Stage of each row
[ -99   74  -73   -5  506  119   95   61   14  247 -390  -28  339  323
 -275  383 -241   21  385  100  -94   43  192  -34  -61  112  -94 -229
  144  197  115  151 -242 -163  291  365 -345   22  263  -59  -92  -20
  314  -97  293 -412] | 25
[  43  170  155  -58  270  218   17 -285  176  235 -223  -80  -78  357
   21  335 -172   42   63   52   28  115   49  114  245   44  -65  -89
  133  127  -26  290  -52   36  199  171 -290  -64  278  102  153  267
   30   41  -87 -186] | 8
[  71  330   28  -40  281  173  162 -296   17  216 -275  -50   29  305
  -63  391 -179  107  114   57  106    4   77  140  283  -44  110 -136
  170   63  -38  243 -108  -91  279  177 -399    6  374   41  104  220
   99   -1 -126 -108] | 15
[  44  231 -100 -236  169  105  157 -119 -105  385 -227   76  165  169
  130  423 -305   36  109  123  266   38 -102   56  229 -114   53 -306
  190   -7   33  219 -275  144  281  354 -257   61  396  116  -65  162
  107  -69  102  -87] | 24
[ 187  249 -127  -52  273  248  187 -353 -144  164 -362  -93   57  247
  110  482 -263   85   98   66  209  -54  -42  128  301  -21   16 -392
  216   86   28   83 -205  -34  388  258 -327   79  384  -27   24  246
   79   58 -105 -111] | 21
[  19 -191 -203 -144  -30  229  -36  315   71 -224 -294 -224  174 -357
  270  118  243 -200   94  118 -173  -22 -118  -17 -181 -157  -52 -160
   30  -21  392 -125  -73  378  -89  111  456  -46   69 -287 -180  141
 -156  -31   39   33] | 27
[-316   28    7  122  219  -25 -196 -174  321 -111  -82  -11 -228   84
  -98  -64   68  192 -137 -335  -69   33  371  -70  126  274 -169  254
 -244 -133   -2  179  259 -365  142   -8  124 -133 -165   15  199  -41
  138  134  164 -281] | 4
[  57  319 -164 -301  -88  -76  346 -397  -48  292 -146   29  -77  191
  206  252  -40   -8 -244  -20  233  -66  -84  149  537 -284  292  -70
  167 -109  -47  189 -210  191  115  101 -121  -43  274  244  160  283
 -101  -27 -198  197] | 17
[-133  359  109  -21    7  -63 -179 -115  133 -224   29   70 -185 -255
  390  -87  -74  210  -88 -385   42  -89  255  -14   -6   88   14  160
 -110 -117 -135  256  402  -44  156  196   68 -245 -148   27  297  101
   50   97   82 -150] | 12
[  29  -99 -203   13   38  261 -334  333  237 -162 -166 -291 -121  -13
  198   -3  453 -129 -181  194  -61   -1  -90 -189   61  -49  -92   20
  -22 -124  363  -72  288    9 -113    3  352  -23  222 -132 -167  170
 -231   25 -393 -109] | 4
[  19  159 -224  -45  -25   80 -171  449    7  -25  110 -241  -22  110
 -118 -277  198  103 -174  134  304 -118   28  -82   -4 -151  132   15
  124 -168  150 -173  334 -300   -1  -71  -53  -69  215  143 -142  -84
    9   16 -296   27] | 13
[-339 -115 -238  118  130    8 -336  304  236  254  178 -190  -27  218
 -180 -247  224  -36 -140   75   81   20  306 -163 -468 -243   84 -173
  137 -156  247   85  199 -232 -186 -145  222  106  345   98 -168  -18
  -61   -5  -35 -273] | 4
[-115  368  102  -23    6   36  -66 -119   -6 -237   63   50 -101 -320
  128  -91 -247  374   14 -384  267 -104  242  176  -50   46   70   75
  -90 -219 -162  162  262 -179  278   62  -48 -129 -132   -4  191  -25
  185  178  222   31] | 17
[ -44 -260  252 -370 -169  131  -93  338  453 -230  -80 -218   13 -121
  137 -205  254 -254  -31  -22 -434  135  -59  179  -39 -126  -50  434
  -50   43  129  170   32  544 -330   -4  366 -347 -352  102  164  208
 -249   90   75   92] | 1
[  -5  248   98  -65  -23  141 -290   -1  -49 -195   13   35 -306 -521
  747  -59 -253  228  -21 -204  444  -80  -77 -115 -147  297 -394 -267
  -17   25   83  -91  437  250  251  280  226 -266  -93  -94  -12   25
  182   59  167  -64] | 32
[  -4  253 -195 -418 -132 -188  418 -221  -42  315 -134   49   22  179
  131  132   -6  -71 -226    1  191  -84 -100  130  499 -308  305   12
  175  -84  -12  123 -278  267   28  114  -74 -123  151  310  108  177
  -42  -93  -81  243] | 20
[ -50 -147 -552   87   43  240 -211  271 -128  110  -56 -214  103  -89
   47  106  119   21 -109  183  369  -31  -45 -156 -185 -227    2 -531
   94 -290  397 -203  -13 -187  109   -5  310  315  510 -165 -389   -6
 -102   31  -44  -88] | 27
[  79  337  -60  -69  308  157  204 -257  -86  205 -348  -26   74  224
    1  436 -209  107  153   90  190  -56   18   87  271    2   52 -256
  194   80   32  130 -152  -60  338  245 -359   18  376  -22  -10  163
  183  -43  -78  -95] | 20
[-121   75  222 -465 -303  -91  234  -53  293   83   54   -2   -3 -126
  113  -94   70 -116 -119 -127 -158   92   11  341  142 -394  315  378
   38 -113  -74  368 -155  567 -258  -67  172 -265 -146  270  292  251
 -217   10  111  345] | 11
[ -71   84 -195 -519 -287 -237  398 -147   -3  319   -7   81  162   74
  178   50  -64 -168 -232 -117   31  -13  -50  227  300 -510  422   40
  149 -162  -70  285 -423  453 -107  123   87  -71   31  389  195  224
 -207  -10  168  249] | 21
[  74  -78 -383  -29   -2  294 -174  308  -57 -151 -254 -202  178 -336
  359  234  214 -124   28  164   22  -54 -137 -111 -162 -236   24 -360
   51 -181  401  -77   -7  180   32  177  409  163  357 -318 -274  187
 -220    3  -98  -56] | 25
[ -17  127  253   58  434  341  -71 -208  223  195 -244 -102  -34  373
 -240  352 -252  157  233   67   33  170  139  150  119  184 -170  -64
   79  130  -15  293  -25 -170  287  125 -391  -12  276   10   79  152
  185   80   36 -268] | 7
[  21 -340 -142 -435 -242   21  179  243  131 -104 -174 -187  172 -148
  221  -82  141 -310  -85  -24 -258   42 -166  115   76 -192  -34   77
   19   57  214  -91 -269  579 -205  105  415 -241 -289   94   53  122
 -218   32  236  148] | 29
[-110  -49 -323   13  124  -73 -105  -10   36 -132 -201  -18 -117    9
  217  -33   29   66 -206 -271   48  -67  119 -276  288  345 -306    8
 -196   -4  120 -139  173 -230  220  248  190 -172 -210   32   79 -109
  125   83  213 -293] | 32
[-222  102  213   78  540  161  -55   38  332  226 -261  -45  105  449
 -558  232  -93  130  305   72 -164  169  320   24   50  222 -110  194
   -6  123   31  321   -7 -356  183  114 -403  -64  193   25   31  -42
  324  -45  155 -372] | 7
[-203  -61 -191   38   83   75 -192  249  -74  158  180 -171  -33  -71
    3 -266 -158  138   12   18  473  -63  145  -70 -550  -35 -173 -494
  219   -7  235 -258  162  -94   68  -55  140  -12  174   31 -252 -185
  214    9  230 -106] | 30
[  -8  -36   64 -417 -275  -61  414 -130  188  -47  -23 -191  -17   89
 -172 -191  110  -80 -207 -147 -113   -4   17  424  335 -314  282  360
   67  -45  -61   46 -223  293 -175 -238   64 -283 -279  293  303  141
 -155  117   17  430] | 14
[ -88   85  170   16  443  186 -105  148  225  163 -177  -18  337  441
 -484  239 -305  119  349  -55 -261  199  332  107   -1   78   34  179
  -21   63 -151  493  -95 -367  255  317 -527   16  123  142  173   18
  177  102  336 -486] | 11
[ 102  114  -39  -31  355  297   28  137  -67  -80 -274  -66  284  249
 -498  245 -373  325  258  -62  154   55   90  167  337  252  -92   87
 -107  -82  -87   67 -112 -567  525  254 -524   49    8   40   -5 -170
  333  210  293 -198] | 21
[  41   77 -129  -23  450  211   61  137  -55   93 -374  -64  310  355
 -396  331 -278  162  282   71   65   37   86    1  250  235 -144  -84
   11   66   48   34 -172 -427  445  346 -461   35  149    8  -89 -123
  339   43  234 -330] | 24
[-115  -62  -75   67  491  212  -69  158   84  127 -347  -36  210  262
 -380  288 -221  146  297   44    6  134  150 -111  113  377 -330  -60
  -90  103  144   39 -100 -381  366  293 -271    7  105  -68 -129 -188
  373    1  378 -415] | 31
[ 121  377   36  -51  -20  131  -84  -60 -191 -350   16 -135 -243 -350
  477 -185 -238  309  -32 -225  493 -276   11   92 -121  151 -153 -266
  137   19  -15 -262  419   -1  309  105  -13 -272 -133  -56   51    4
  219  146  -55   87] | 21
[ -71  164  347  105  135  219 -330 -136  199 -321   69 -228 -469 -211
  393 -281 -119  235    5 -222  235 -109  183   71 -395  313 -397 -157
  105  184   43 -126  580   76  111  -70  134 -367 -198 -100  124   81
  196  168  -56 -109] | 3
[-227  125  -84  109  109   14 -145  208  124   47  163 -254 -156  108
 -249 -362  176  147  -93   40  273 -121  291  -26 -347 -104   63  -89
  191  -54  176 -169  360 -307  -70 -276   29 -107  196   57 -104 -117
  147  -21 -166  -12] | 10
[ 207 -161 -170 -317 -181  203   98  272    5 -348 -270 -263  230 -267
  305   35  143 -219   10   -3 -238  -71 -185  162   45 -241   73  -12
   50   -8  200  -94 -148  430  -68  159  306 -133 -156  -91   26  217
 -266  126   19  138] | 23
[ -65 -359  -91 -403 -237  -13  278  -90  142  140  -58 -142   66   11
  102  -71  -46 -248 -149 -120 -128  116  -63  257   84 -255   15  -22
   83   70   99   31 -416  554 -190  -42  323 -155 -223  244  163  155
 -210  113  370  203] | 32
[ 233 -152  -62 -284 -128  284  145  172   13 -431 -344 -330   74 -324
  302   42  147 -155   49   46 -127  -90 -247  193   89  -56 -117  -48
   66  100  270 -291  -78  462  -17   59  317 -242 -211 -198  -24  174
 -134   95  -53  249] | 25
[ -73  -41 -209  -55  442   78   29  214   19  243 -360  -12  320  422
 -332  298 -191   27  218   97  -33   84  100 -164  215  246 -210  -83
   -2  115  124   48 -202 -323  327  415 -326   -7  144   72 -112 -149
  307  -67  312 -454] | 28
[  77   66 -248  -17  310  167   48   84  -85 -102 -311  -73  214  300
 -405  205 -209  255   68 -110  128  -17   94   26  493  274 -104   91
 -151 -114  -29  -45  -81 -627  494  254 -381   34  -36   62   12 -178
  268  185  195 -229] | 22
[ -48  -30  -45   46  494  267  -19   98   71  191 -372  -70  144  321
 -373  331 -223  142  284  131   91  139   66  -79  200  379 -342 -106
  -25  158  164   -4 -117 -325  365  252 -329    3  190  -48 -154 -147
  374  -13  276 -332] | 32
[  60  357  -44  -85  167   85  182 -400   69  236 -276  -35 -207  305
   75  354   31   88 -146   84  218  -16  -38   32  596   16   56  -27
  101   -9   24  135    1  -56  226   88 -244  -76  369   86  104  240
   39  -65 -353   31] | 12
[ -24  -62   61   30  492  365  -71  102   43  234 -293  -60  249  282
 -368  377 -438  169  410  113  112  209   77   52  -11  289 -322 -237
   29  151   89  125 -210 -242  407  301 -397   84  226  -36 -137  -99
  350   56  432 -375] | 31
[ -27  253  -94    5   27  -18 -128 -184   95 -238  -84   14 -188  -25
  236    8   -7  215 -244 -372   59  -68  176  -52  405  175  -27  224
 -217 -195 -128  155  313 -299  271  188    5 -162 -147   84  306   77
   -6  181  -19 -171] | 12
[ -99 -137 -207    5   64  132 -218  374  -65  124  169 -240   -9   32
  -41 -315 -137   90  -18   66  429  -36   74  -71 -443  -11 -198 -413
  211   46  231 -297  163 -120   40  -43   80  -26  127  113 -243 -194
  160   70  196 -108] | 32
[  14   22  -21  -17   18  139 -237  293   81  -85  196 -335 -236  206
 -112 -459   27  169 -197   23  387  -93   66   11 -110   87 -168  -47
  157   17   91 -310  427 -284   36 -170  -69 -227  -47  225  -45 -129
  121  148 -188  -11] | 7
[ 210 -119  -20 -262 -120  293  117  206   24 -416 -282 -308  199 -331
  225   43   84 -146  130   -8 -228  -72 -137  277  -76 -202   51  -30
   85   52  185 -104 -125  434  -40   69  247 -151 -165 -182   31  218
 -191  145   30  195] | 22
[  -5   74 -282 -523 -342 -235  500 -184  -19  219  -41  -14   19  157
   14  -43   93 -105 -402  -88  158  -73 -128  239  626 -410  386  187
   87 -213  -34   38 -357  263  -77  -61   76 -136  -53  414  172  132
 -172   15  -34  434] | 20
[ -47 -177  260 -456 -277   39  205   43  342  -52   57 -183  -26   32
 -135 -253   44 -104 -132 -128 -176  138  -17  434  173 -238  125  443
    9  -23  -60  161 -164  428 -245 -199  137 -322 -373  324  292  144
 -180  163  162  351] | 8
[   0  -75 -372   -4   -1  298 -350  412   -9   37 -147 -106   95 -345
  422  231  190  -92  -13  242  177   47 -187 -264 -175 -167  -78 -380
    1 -227  440  -10   95  177   13  222  439  211  491 -263 -380  130
 -193  -62  -56 -129] | 31
[-225  -89   79   78  369  131 -231   59  347  -11 -144  -35   24  345
 -438   51  -95  188   62 -197 -162  181  325   -8  178  324 -210  330
 -252  -83  -47  284   88 -509  231  120 -172  -51 -129  105  143 -106
  196  187  303 -424] | 3
[ 114 -148 -110 -250  -67  134  181  250   67 -359 -310 -320  244 -201
  162  -35  216 -265  111   -1 -391 -126  -23  177 -145 -243  105    3
  141  144  231 -130 -141  419 -154   69  277 -211 -188 -146   47  190
 -179   54   11  104] | 22
[   3  167  -88 -448 -239 -169  366 -241   33  259  -27   26   89  124
  224   75  -67 -152 -206 -126  -27  -23  -17  258  302 -472  412   50
  183  -79 -122  327 -319  437  -83  119  -10 -117   50  362  286  315
 -234   20   35  202] | 17
[ -88  249  158 -226   -5   79   61 -376  192  410  -27  102 -150  106
  221  310 -155   43  -96   -3  190  159  -18  181  265 -217  144  -33
   98 -129  -68  487 -114  305   63   91  -63   -1  355  199  164  344
 -106  -12  -26   71] | 8
[ -27  398  367   -5  -15  181 -250  -28   39 -236  225  -91 -256 -371
  348 -246 -313  350   89 -251  381  -96  177  210 -419   43  -71 -119
  126  -12 -131   84  503   72  174   12  -63 -263  -74    0  165   70
  169  162   61   39] | 12

Stage of each row
[ -78  107  140  172  -75 -120  -14   47   27  132    6  -95  105   -4
   17   25  -70   27 -150 -121   42  -50 -230  -26 -149   85   57 -131
   58  -86 -152  117  103  -59   82   34   -1  -76   88 -213  -19  -35
   32   56  319  -32] | 21
[  74   18  -39  -57   90 -178   64   64 -107  -54  -28  -20  -70  -92
 -102   88  -51  -36   26 -157    3  -69   71   23 -165  -89  -85  101
   -9   19  -30  -28   26   93   23   81   88   40 -125  -36    0 -178
  -82  -76  147  -69] | 7
[  90   -1  -39  -84  127 -181   54   66  -81 -105  -35    2  -73  -81
  -84  104  -51  -83   68 -121   -6  -63  106   41 -145 -132  -94  125
  -45   36   20  -45   17  105   13   57   91   33 -105   -5  -13 -195
 -106 -107  137  -62] | 5
[  96   50 -127  -98   99  -83  101    7 -185 -146  -77  -58  -32  -91
 -120   10   31  -22   90 -150  -18 -110  168   30  -60  -63  -75  186
   15   20  -55  -54   -8  153  -11   25  120   58 -194  -16  -53 -164
 -122  -18   91  -40] | 10
[  69   34  -45  -66   83 -139   73   61 -124  -72  -23  -31  -50  -94
 -108   67  -41  -44   46 -170    5  -92   67   -3 -114  -84  -70  116
   11   -6  -32  -26   33   94   28   82   80   47 -144  -27    2 -183
  -78  -49  132  -57] | 7
[  77   47  -36  -61   87 -142   74   60 -109  -87  -16  -25  -60  -81
 -117   64  -46  -52   51 -183    7 -102   63    4 -109  -93  -65  112
   -1  -10  -36  -13   39  103   42   70   71   49 -154  -38   -2 -195
  -64  -35  145  -48] | 6
[ -18  -66  -21  -74  178 -280   11  -60   49   56  -27   26 -232  -57
   38   12  -53 -144  -85 -111   20   21  -57  -31 -183 -214 -275    4
  -29  107   26   17   54   25  -39  -51   31   56 -169  105   25 -124
  -42  -89   46   22] | 2
[-143  115  265  -10 -140  122 -127  171  113  -68  -10  -94  215  -29
  -35   80  -76 -147  -19   -6 -123 -205  -85  -76  111    6   86 -101
 -142 -253   -3 -110  159  -15  -11  -21   49 -112  326  -76   11  -33
   11 -103  249 -118] | 23
[  76   38   -8  -18   66 -185   67    8  -61 -105    4  -39  -48  -33
 -131   61  -47  -51   21 -156   36 -102   39   15 -136 -100  -32   78
  -40  -63   -9   43   85   91   71   33   -1   38 -122  -42  -35 -202
  -63  -16  191  -18] | 0
[ -48  -34  -20   12  -28 -154   21  -57  -20  -48  -86  -60   -6  -31
   37   39   64  -55  -83  -38  -20    9    3   78 -196  -52  -38   -5
  -34   15  -71  -10   66   10  -57  -68   52  -21   35   40  -79    7
  -72  -43  191  -60] | 21
[ -19   50   23  -50   25 -127   -6  -45  -65  -47  -52  -89   63  -19
  -50   14   29  -94  -29  -76   -1 -141   27  -74  -54  -23 -101   36
  -48  -64   -7  -46   70   64  -40  -58   56  -14   31  -29  -74  -96
 -102  -27  183  -59] | 19
[  20   26  -48  -78   60 -128   41    0 -141  -50  -61  -65   12  -80
  -65   39   11  -54   17 -110   -9  -93   80  -25  -86  -50 -104  101
   -7  -17  -26  -60   25   82  -39   34  102   28  -56   -6  -33 -124
 -118  -60  123  -79] | 14
[  -1   66   24  -59   43 -118   -2  -26  -76   -9  -55  -86   52  -42
  -57    8   13  -73  -33 -109   -6 -152   11  -98  -31   -7 -120   52
  -24  -56  -25  -42   63   61  -31  -46   75  -11  -10  -41  -66 -101
  -78  -18  167  -53] | 17
[  66   -1  -45  -34   67 -190   74   69  -79  -53  -31   -4 -124  -95
  -89   97  -46  -20   -2 -164  -11  -28   56   74 -223 -107  -70   79
   -8   43  -60  -14   36   86   25   70   83   43 -143  -17    6 -151
  -49  -74  155  -66] | 6
[  23   42  -74  -74   23  -74   53  -90 -128 -201  -82  -98   61   -5
  -74  -13  103  -88   55  -63   -6 -142  149    3  -36  -43  -43  115
  -54  -43  -15  -58   49  126  -49  -92   58    8  -33    7 -119 -101
 -153    7  158  -43] | 19
[ -72  -59  -23   34  -45 -156   12  -71   12  -26  -99  -53  -26  -30
   82   32   79  -49 -118  -12  -30   56  -27  108 -225  -56  -33  -33
  -29   35  -91    3   69  -17  -73  -88   47  -31   48   66  -83   54
  -54  -47  184  -52] | 22
[  94   36  -90  -95  106 -150   82   16 -174 -102  -55  -43  -46  -87
 -118   48    1  -36   60 -162   -3 -105  130   14 -105  -75 -105  159
   -5   14  -36  -45    9  128   -5   50  112   55 -161  -20  -38 -182
 -116  -40  116  -65] | 9
[  54   19  -48  -81   71  -99   57   77 -100  -67  -43  -35  -51 -120
  -98   62  -32  -43   39 -143  -25  -83   84   -7  -95  -81  -78  113
    9    4  -28  -68   28   93   -1   58   96   37 -129    6    6 -144
  -71  -84  103  -57] | 8
[-212  -84  -10  -18  -54  125  -50  -19   86 -138  -72 -102  134  -57
  154  -41   46 -175   42  196  -39   50   16  -13   55 -139   30  -67
  -29  -57   84 -111   61  -36 -121  -66  -25  -45  206  166   26   76
 -173 -183    3   11] | 26
[  92  -64  -50 -196  336 -128  -44   -7  -56 -228 -172   60  183   -4
  216  100   17 -325  283  158  -32    3  210   53  131 -185 -160  276
 -148  149  245 -122 -126   35 -124  -43  194  -63  180  103 -157 -157
 -331 -222   42  -44] | 18
[ -60  -50  -20   22  -28 -147   17  -44    6  -36  -96  -46  -26  -35
   69   41   61  -54  -93  -22  -35   46  -11  107 -214  -64  -35  -20
  -29   45  -82   -9   57   -4  -66  -72   59  -28   42   51  -68   30
  -59  -58  180  -57] | 21
[ -99  -50  -16   30  -69 -142   -7 -109   -6  -34 -108  -89   36  -15
   84   12   98  -49 -129   27  -30   34  -23   94 -180  -36  -28  -44
  -59  -32  -74    4   83  -27  -91 -100   40  -40  113   76 -107   68
  -81  -44  183  -59] | 25
[-155  -38  -23  -59 -143  151  -47  -82   16 -103 -120 -180  218  -97
   52  -67  144  -84  -41  111  -73  -76   30 -115  146  -12   34   15
  -17 -204   24 -122  133  -45 -130 -139  -12  -48  161  227  -95  136
  -95 -106   26   -2] | 30
[ -39    7    2  -69   66 -162  -11  -65  -52  -10  -67  -68    4  -31
    0    9   26 -111  -49  -56   -5  -90   17  -65  -84  -65 -167   28
  -49   -6    8  -52   53   47  -75  -64   73   -3   11   16  -55  -79
 -112  -61  135  -54] | 18
[   0   29   12  559   25  -75   72  368  152  492   63  -64  106 -211
  138   83 -335  408 -153   -3  220  372 -364   41 -451  191  280 -200
  508  262 -212  251 -117 -171  292  369  -82 -145  -88 -523  182   26
   28 -144  282  158] | 9
[-159 -151  -23 -151  115 -290  -44 -195   52   88 -117   23 -196  -39
  234  -23   90 -263 -175  -39  -47   76 -127  -31 -138 -221 -362  -37
  -76  116    8  -30   78  -88 -199 -164   89   43  -17  316  -28   53
  -46  -82   -8  -36] | 19
[ -27   25  -11  -66   -2 -146   -7 -157  -89 -135  -86 -118  104   34
  -31   -6  112 -117  -25   -9    1 -144   82  -25  -48  -27  -87   49
 -115 -103   14  -35   87   67  -80 -131   42  -23   94   28 -157  -62
 -161   -3  196  -67] | 24
[  34  172  -32  121   75   13  153    0 -177  -41   27  -67  243   -4
  103  -84  -24  -57  151 -253  168  -56 -245  -91  176   65  168  117
  261  -72 -144  258   18  -87  206  173  -31   19 -173 -162  -30 -173
  -37  261  179  112] | 17
[ -30  210  165   27   26  -26  -83  -57   80  140  -54 -136  105   19
  -41 -122    4  -38 -171 -162  -13 -265 -188 -252  139  122 -148  -45
   19 -115 -107   35  123   17   17 -218   39  -88  -23 -169 -125  -29
   85  131  220   60] | 21
[-144 -104  -94  681   22  135   10  308  307  354   89 -205  359 -174
  206   -3 -329  391    5  523  376  494 -125  -87 -441  144  404 -319
  568  344  123   81 -211 -104  213  282 -314 -253  195 -580  223  107
 -350 -439  186  308] | 21
[ -75  -93  -46  -30   56  112   48  185  123 -185   -4   25  -95 -144
   55   41  -96 -153  152   34  -42  100   54   70  -38 -267   62   19
   39   77   69  -94   24   38    8   74  -21   29  -77  139  159  -75
  -75 -221  -41   58] | 2
[ 338   64   44 -522  585  -43  -69   77 -147 -685 -200  188  305   96
  107  204  -14 -659  706   86 -165 -308  481  107  601 -346 -181  637
 -485  -18  478 -206 -143  185  -89  -60  346  -37  234  181 -289 -484
 -415 -210   18 -107] | 0
[-218 -113  -25  -26  -38  209  -18   74  144 -193  -57  -44   67  -98
  185  -28   13 -217  114  182  -58  107   19   17   64 -211   80  -56
   21   29   88 -142   41  -34 -102  -33  -34  -30  137  206  106   76
 -140 -217  -51   46] | 22
[  79   69  -31   -8   59  -89  111   57  -87 -134   25  -32  -22  -59
 -116   34  -51  -54   88 -210   53 -102    2  -10  -56  -88   39  104
   51  -55  -50   62   72   75  120   86  -11   53 -194  -46    5 -211
  -38   41  160   16] | 3
[ -97  -17   25  -55   33 -188  -63 -175   -9   -2  -89 -105   61   25
   64  -27   80 -145 -111   36    4  -81  -16  -75  -64  -55 -188  -28
 -106  -61   37  -33   86    3 -121 -156   36  -33  130   68 -119   -9
 -142  -52  148  -45] | 25
[-135  -21   17  -48   26 -156  -77 -197   -7   19  -99 -125   82   23
   95  -59   83 -136 -123   79   -5  -62  -32  -81  -27  -52 -195  -46
 -106  -81   38  -31   81  -15 -144 -160   37  -36  157   86 -115   22
 -155  -64  111  -34] | 27
[  18   62   71  -57   39  -76    6  180  -59  -22  -22  -13  -22 -111
  -87  114 -110  -55   22 -156  -75  -99   10   27  -83  -66  -46   53
  -44  -46  -56  -65   42   63   18  118  137    6   -9  -75   49 -156
  -18 -107  162 -116] | 9
[ -23    3  -20  -59   29 -101   16   -9  -75  -66  -60  -68   36  -59
  -25   34   21  -89    7  -55  -10  -74   55  -29  -77  -63  -77   53
  -23  -20   -2  -68   45   56  -50   -8   67    2   10   18  -36  -82
 -121  -77  133  -64] | 17
[ -81   12    2  -39  -33 -120  -36 -161  -85  -82  -90 -148  152   22
    2  -20  101  -90  -62   45   -5 -116   43  -34  -29   -7  -77    6
 -114 -153   12  -33   91   27 -101 -112   35  -36  166   37 -144  -18
 -171  -34  176  -74] | 27
[-125  -85  -42   77  -87 -130   -2 -113   20   22 -137  -84   15  -36
  158   -4  113    0 -178   49  -48  127  -75  158 -213  -22   -6  -62
  -17   10 -130   41   69  -80 -105 -101   55  -47  100  109 -109  151
  -45  -46  158  -41] | 27
[-101  121  179  326 -129 -128  -19   85   96  287   21 -110  145  -15
   78   20 -112  143 -252 -123   82   39 -388  -12 -224  178  143 -219
  164  -69 -238  220  106 -153  152   72  -41 -125  105 -313  -13   42
  110   91  389   13] | 23
[  38   44  -90  -82   32  -67   66  -81 -144 -203  -88  -95   57  -20
  -81  -14  101  -78   71  -76   -5 -137  159    5  -32  -46  -40  135
  -38  -33  -23  -60   37  131  -46  -76   64   16  -59    9 -115 -107
 -153    6  144  -41] | 18
[  58   -2  -58  -33   68 -171   73   73  -94  -26  -50  -10 -108 -113
  -66   83  -38   -4  -10 -158  -19  -10   49   77 -208  -87  -73   86
   17   58  -82  -18   16   74    8   76  105   41 -146  -14    6 -126
  -48  -74  136  -67] | 8
[ -77    7   16  -42  -15 -121  -41 -135  -60  -89  -82 -128  148   20
   19   -2   85 -118  -42   50   -3 -106   42  -36  -29  -28  -76    8
 -115 -127   36  -41   83   21  -93 -104   34  -42  174   38 -130  -29
 -174  -54  176  -71] | 26
[  74   -1  -34  -18   71 -206   73   60  -53  -59  -25   -1 -132  -79
  -94   95  -49  -22  -11 -166   -2  -27   42   85 -234 -112  -60   69
  -13   41  -60    9   48   83   41   50   61   38 -151  -23   -5 -157
  -34  -56  175  -49] | 4
[ -57  -66  -71 -115  170 -230   13  -75  -52  122  -71   -6 -168 -108
   93  -24   -8 -125  -90 -109    4   27  -62  -86 -115 -156 -319   40
   38  116   -8  -31   12   -3 -103  -14  102   70 -160  140   35  -67
  -72  -89  -25  -11] | 11
[  40   25  -45  -78   92 -147   45   40 -126  -16  -50  -42  -43 -103
  -69   48  -32  -40   10 -141  -12  -76   58  -17 -107  -71 -128  100
    6   14  -36  -48   14   81  -17   63  113   40 -109  -17   -2 -146
  -91  -74  107  -69] | 10
[  53   58   -5  -22   80 -150   58   88 -107  -11  -12  -31  -47  -88
  -98   68  -80  -18   16 -176    8  -80   17    7 -135  -58  -69   71
   18   -1  -60   -1   25   82   43  105   91   32 -116 -102   22 -182
  -59  -44  163  -62] | 8
[ -14  211   12  221   60   72  141  -29 -121  -65   54  -89  353   70
  181 -137  -37  -80  177 -190  224  -34 -338  -89  246   91  271   55
  292 -104 -137  349   22 -136  259  164 -105  -25  -94 -241  -38 -159
  -56  328  220  179] | 22
[ 116   52 -124  -95   98  -83  114   20 -175 -188  -63  -43  -52  -84
 -146   24   24  -27  112 -166  -12 -116  183   47  -73  -82  -51  192
    6   20  -49  -50    2  170   12   26  103   64 -214  -18  -51 -186
 -113  -16  102  -34] | 8
[  -2  -17  -66  -29   27 -138   55   18 -102   -8  -78  -43  -48 -103
   -9   47   14  -13  -38 -109  -27    2   33   55 -176  -57  -74   63
   25   42  -89  -32   23   41  -41   35  108   25  -79   18  -16  -55
  -67  -65  127  -72] | 14
